Below is a small trained network, with its code and all its weights. Each question gives an input and a class and asks what happens when units are switched off, that is, made to give their printed mean instead of their output.

import numpy as np


def w(rows, s, z=0):
    codes = np.array(rows[::2]) - 128.0
    scale = np.full(codes.shape[1], s)
    scale[-1] = z or s
    return codes * scale


def f(y):
    return np.maximum(y, 0)


def log_softmax(a):
    a = a - a.max(-1, keepdims=True)
    return a - np.log(np.exp(a).sum(-1, keepdims=True))


def net(x, mask):
    res = np.array(x, float).reshape(1, 6) / 4 @ E
    y = f(res @ A[0][:, :-1].T + A[0][:, -1])
    res = res + np.where(mask, y, B[0][:, -1]) @ B[0][:, :-1]
    return log_softmax(res[-1] @ U[:, :-1].T + U[:, -1])


A, B = {}, {}
E = w([
[103,96,153,140,185,147,11,89,144,65],'x0',
[34,140,135,84,175,93,124,130,55,140],'x1',
[100,90,60,196,133,155,171,81,111,146],'x2',
[178,72,123,41,183,161,170,112,134,153],'x3',
[123,122,131,126,124,128,130,131,129,125],'x4',
[177,105,142,159,155,14,171,106,123,79],'x5',
],0.011)
A[0] = w([
[178,83,119,65,170,121,170,106,122,117,64],'N1',
[41,160,135,91,174,91,149,144,38,152,61],'N2',
[134,175,98,101,56,90,229,197,94,208,74],'N3',
[155,182,202,61,112,88,101,200,158,133,68],'N4',
[69,191,113,98,102,255,95,179,129,187,2],'N5',
[83,62,29,191,127,151,181,62,115,150,55],'N6',
[215,159,83,142,94,150,138,153,203,141,76],'N7',
[122,171,111,182,77,147,124,139,175,60,97],'N8',
[156,132,148,152,162,12,168,107,108,96,1],'N9',
[146,103,105,75,156,172,132,134,115,132,74],'N10',
[92,220,134,185,73,54,111,175,136,107,87],'N11',
[152,74,167,88,138,122,171,115,180,153,92],'N12',
[82,160,137,185,95,112,122,97,126,132,47],'N13',
],0.01,0.0081)
B[0] = w([
[110,113,120,148,137,133,106,172,102,173,187],'N1',
[176,134,248,212,106,149,142,99,177,153,211],'N2',
[104,118,133,101,165,108,52,102,135,90,247],'N3',
[146,198,96,124,160,188,157,153,120,103,207],'N4',
[193,74,99,87,89,79,163,124,90,90,223],'N5',
[139,183,125,111,184,165,153,174,140,89,204],'N6',
[142,125,181,160,130,123,130,92,157,147,189],'N7',
[112,107,160,107,161,109,146,139,140,160,179],'N8',
[173,83,96,87,84,128,172,111,92,89,202],'N9',
[94,119,130,152,118,111,114,166,120,164,169],'N10',
[88,91,123,114,130,155,130,160,109,181,221],'N11',
[83,104,120,144,148,129,143,139,117,150,179],'N12',
[146,118,123,97,145,139,113,168,121,148,161],'N13',
],0.014,0.012)
U = w([
[181,65,109,102,90,124,178,118,86,103,95],'0',
[115,139,133,112,133,139,130,115,133,152,255],'1',
[96,88,135,118,148,149,127,177,104,220,86],'2',
[165,130,185,148,124,156,139,79,181,165,119],'3',
[137,227,116,107,164,170,151,162,118,96,102],'4',
[92,99,136,98,171,133,7,70,124,72,103],'5',
[115,173,81,145,85,129,118,89,122,163,120],'6',
[72,198,49,163,57,127,134,63,126,153,89],'7',
],0.012,0.02)

Each question gives the input, the list of numbers given to net, and the class t.
The units are the neurons (one row each of A and B). Each row of codes is followed by its name. A weight is (code - 128) times the scale printed after its matrix; where a second scale follows, it is the last column's (A, B and U).
mask holds one flag per neuron, in row order. A switched-off neuron (its flag False) gives its mean, the last column of its row in B, instead of its output. The means were averaged over made-up inputs and are rounded, as every weight is.
A unit's drop is (log p(t) with every unit on - log p(t) with that unit switched off) / (log p(t) with every unit on - log p(t) with every unit switched off).
The circuit of an input: a set's keep is (log p(t) with only the set's units on - log p(t) with every unit switched off) / (log p(t) with every unit on - log p(t) with every unit switched off). Starting from the 12 units with the biggest drops (on a tie, the unit counted first), units are removed one at a time, each time the one whose removal leaves the highest keep (on an exact tie, the one counted first), for as long as the keep stays at least 0.8.
circuit, biggest first: the units of the circuit, biggest drop first
unit that matters most: the unit with the biggest drop
top k neurons: the k neurons with the biggest drops, biggest first
drop when u is switched off: that unit's drop, to one decimal
input [4,1,1,-1,2,6], class 0: unit that matters most -> N3
input [6,-6,6,6,4,-1], class 2: top 3 neurons -> [N3, N2, N4]
input [1,-1,-8,-7,-2,3], class 4: top 2 neurons -> [N4, N1]
input [5,-1,8,8,0,-3], class 2: top 2 neurons -> [N10, N4]
input [6,7,3,-1,2,5], class 3: top 3 neurons -> [N2, N3, N5]
input [7,5,6,7,0,3], class 2: circuit, biggest first -> [N3, N1]
input [8,-7,3,-5,-8,-2], class 1: top 3 neurons -> [N3, N2, N8]
input [-6,4,5,-1,3,-5], class 5: top 2 neurons -> [N3, N4]
input [-8,-5,-4,5,-8,3], class 1: top 4 neurons -> [N4, N2, N12, N1]
input [1,7,-3,0,6,6], class 3: top 2 neurons -> [N2, N5]
input [-6,-7,0,-8,2,-6], class 2: top 2 neurons -> [N11, N8]
input [-4,-5,-6,4,1,-1], class 4: top 3 neurons -> [N4, N2, N11]
input [-6,-6,1,6,6,2], class 1: top 4 neurons -> [N2, N11, N3, N7]
input [1,-2,-4,5,-2,4], class 2: circuit, biggest first -> [N1]
input [0,-1,-5,-5,3,0], class 2: top 4 neurons -> [N11, N6, N8, N3]
input [7,3,-5,7,3,-7], class 0: top 2 neurons -> [N5, N3]
input [1,5,3,3,0,1], class 3: circuit, biggest first -> [N2, N11]
input [8,-2,-1,-8,-1,3], class 2: drop when N11 is switched off -> 0.4
input [-1,3,-8,-7,-7,2], class 4: drop when N4 is switched off -> 5.7
input [4,-3,-6,0,-1,-6], class 0: drop when N5 is switched off -> 1.1
input [4,3,-7,-5,-1,7], class 0: circuit, biggest first -> [N9]
